Below are the code and all the weights of a small trained network. Each question names an input and a class and asks about switching units off, where a switched-off unit gives its printed mean instead of its output.

import numpy as np


def w(rows, s, z=0):
    codes = np.array(rows[::2]) - 128.0
    scale = np.full(codes.shape[1], s)
    scale[-1] = z or s
    return codes * scale


def f(y):
    return y / 2 * (1 + np.tanh(0.7978845608 * (y + 0.044715 * y**3)))


def log_softmax(a):
    a = a - a.max(-1, keepdims=True)
    return a - np.log(np.exp(a).sum(-1, keepdims=True))


def net(x, mask):
    res = np.array(x, float).reshape(1, 3) / 4 @ E
    y = f(res @ A[0][:, :-1].T + A[0][:, -1])
    res = res + np.where(mask, y, B[0][:, -1]) @ B[0][:, :-1]
    return log_softmax(res[-1] @ U[:, :-1].T + U[:, -1])


A, B = {}, {}
E = w([
[148,83,197,146,154,94,156,56,223,196],'x0',
[157,66,136,159,155,188,42,113,186,1],'x1',
[219,101,74,33,184,72,130,188,171,134],'x2',
],0.0086)
A[0] = w([
[190,120,56,60,175,89,152,194,166,170,88],'n1',
[154,71,138,153,167,163,75,104,138,71,2],'n2',
[99,140,113,110,115,89,162,121,96,156,30],'n3',
[82,204,52,84,89,166,103,188,51,89,47],'n4',
[137,79,203,131,153,116,162,73,213,186,117],'n5',
[91,212,129,98,98,57,226,137,59,254,69],'n6',
[50,162,197,190,85,160,147,65,75,130,99],'n7',
[132,100,212,142,154,82,158,50,190,176,61],'n8',
[100,143,152,176,86,141,131,84,99,124,34],'n9',
[72,173,177,214,107,193,146,85,100,136,99],'n10',
[171,104,113,47,199,94,135,150,148,91,90],'n11',
],0.007,0.0068)
B[0] = w([
[133,154,102,128,106,121,113,98,154,152,220],'n1',
[128,124,128,126,126,191,71,131,144,104,158],'n2',
[112,136,113,76,114,254,46,141,145,98,134],'n3',
[169,115,112,105,102,146,150,161,99,118,187],'n4',
[162,117,127,118,115,144,152,152,102,119,226],'n5',
[128,107,154,159,154,162,98,103,132,92,255],'n6',
[129,152,102,123,110,115,124,107,144,148,225],'n7',
[156,122,117,88,99,177,141,164,100,118,201],'n8',
[122,148,112,108,105,168,98,120,141,136,148],'n9',
[132,145,114,124,113,119,129,109,149,145,214],'n10',
[127,148,112,129,111,134,117,101,148,143,193],'n11',
],0.024,0.0084)
U = w([
[128,200,81,111,92,123,110,83,199,218,122],'0',
[167,114,116,71,92,159,180,209,34,108,119],'1',
[128,91,179,177,192,181,50,92,161,34,100],'2',
[126,110,165,206,188,10,218,109,99,139,255],'3',
[66,131,144,94,165,119,133,160,128,165,90],'4',
[86,138,163,99,151,102,127,166,126,164,87],'5',
],0.012,0.016)

Each question gives the input, the list of numbers given to net, and the class t.
The units are the neurons (one row each of A and B). Each row of codes is followed by its name. A weight is (code - 128) times the scale printed after its matrix; where a second scale follows, it is the last column's (A, B and U).
mask holds one flag per neuron, in row order. A switched-off neuron (its flag False) gives its mean, the last column of its row in B, instead of its output. The means were averaged over made-up inputs and are rounded, as every weight is.
A unit's drop is (log p(t) with every unit on - log p(t) with that unit switched off) / (log p(t) with every unit on - log p(t) with every unit switched off).
The circuit of an input: a set's keep is (log p(t) with only the set's units on - log p(t) with every unit switched off) / (log p(t) with every unit on - log p(t) with every unit switched off). Starting from all 11 units, units are removed one at a time, each time the one whose removal leaves the highest keep (on an exact tie, the one counted first), for as long as the keep stays at least 0.8.
circuit, biggest first: the units of the circuit, biggest drop first
top k neurons: the k neurons with the biggest drops, biggest first
drop when u is switched off: that unit's drop, to one decimal
input [6,3,-7], class 0: circuit, biggest first -> [n7]
input [6,5,4], class 1: circuit, biggest first -> [n5; n8]
input [4,-4,3], class 1: circuit, biggest first -> [n5; n7]
input [-7,3,-7], class 0: top 2 neurons -> [n7; n10]
input [5,-7,6], class 2: top 2 neurons -> [n6; n7]
input [-8,2,8], class 0: top 4 neurons -> [n1; n11; n5; n8]
input [-6,5,-5], class 1: top 2 neurons -> [n4; n6]
input [3,-4,2], class 2: circuit, biggest first -> [n6; n7]
input [-3,-2,-1], class 3: top 2 neurons -> [n8; n5]
input [7,-6,1], class 1: top 2 neurons -> [n8; n5]
input [6,-4,-5], class 1: top 4 neurons -> [n8; n5; n1; n11]
input [-8,7,2], class 1: top 2 neurons -> [n4; n6]
input [7,3,-6], class 1: top 4 neurons -> [n8; n5; n1; n11]
input [4,3,-5], class 0: circuit, biggest first -> [n6]
input [8,-7,-4], class 1: drop when n11 is switched off -> 0.0
input [-7,-8,7], class 2: drop when n8 is switched off -> 0.1
input [2,2,-1], class 3: drop when n6 is switched off -> 0.2
input [-2,5,-5], class 0: drop when n10 is switched off -> 0.2
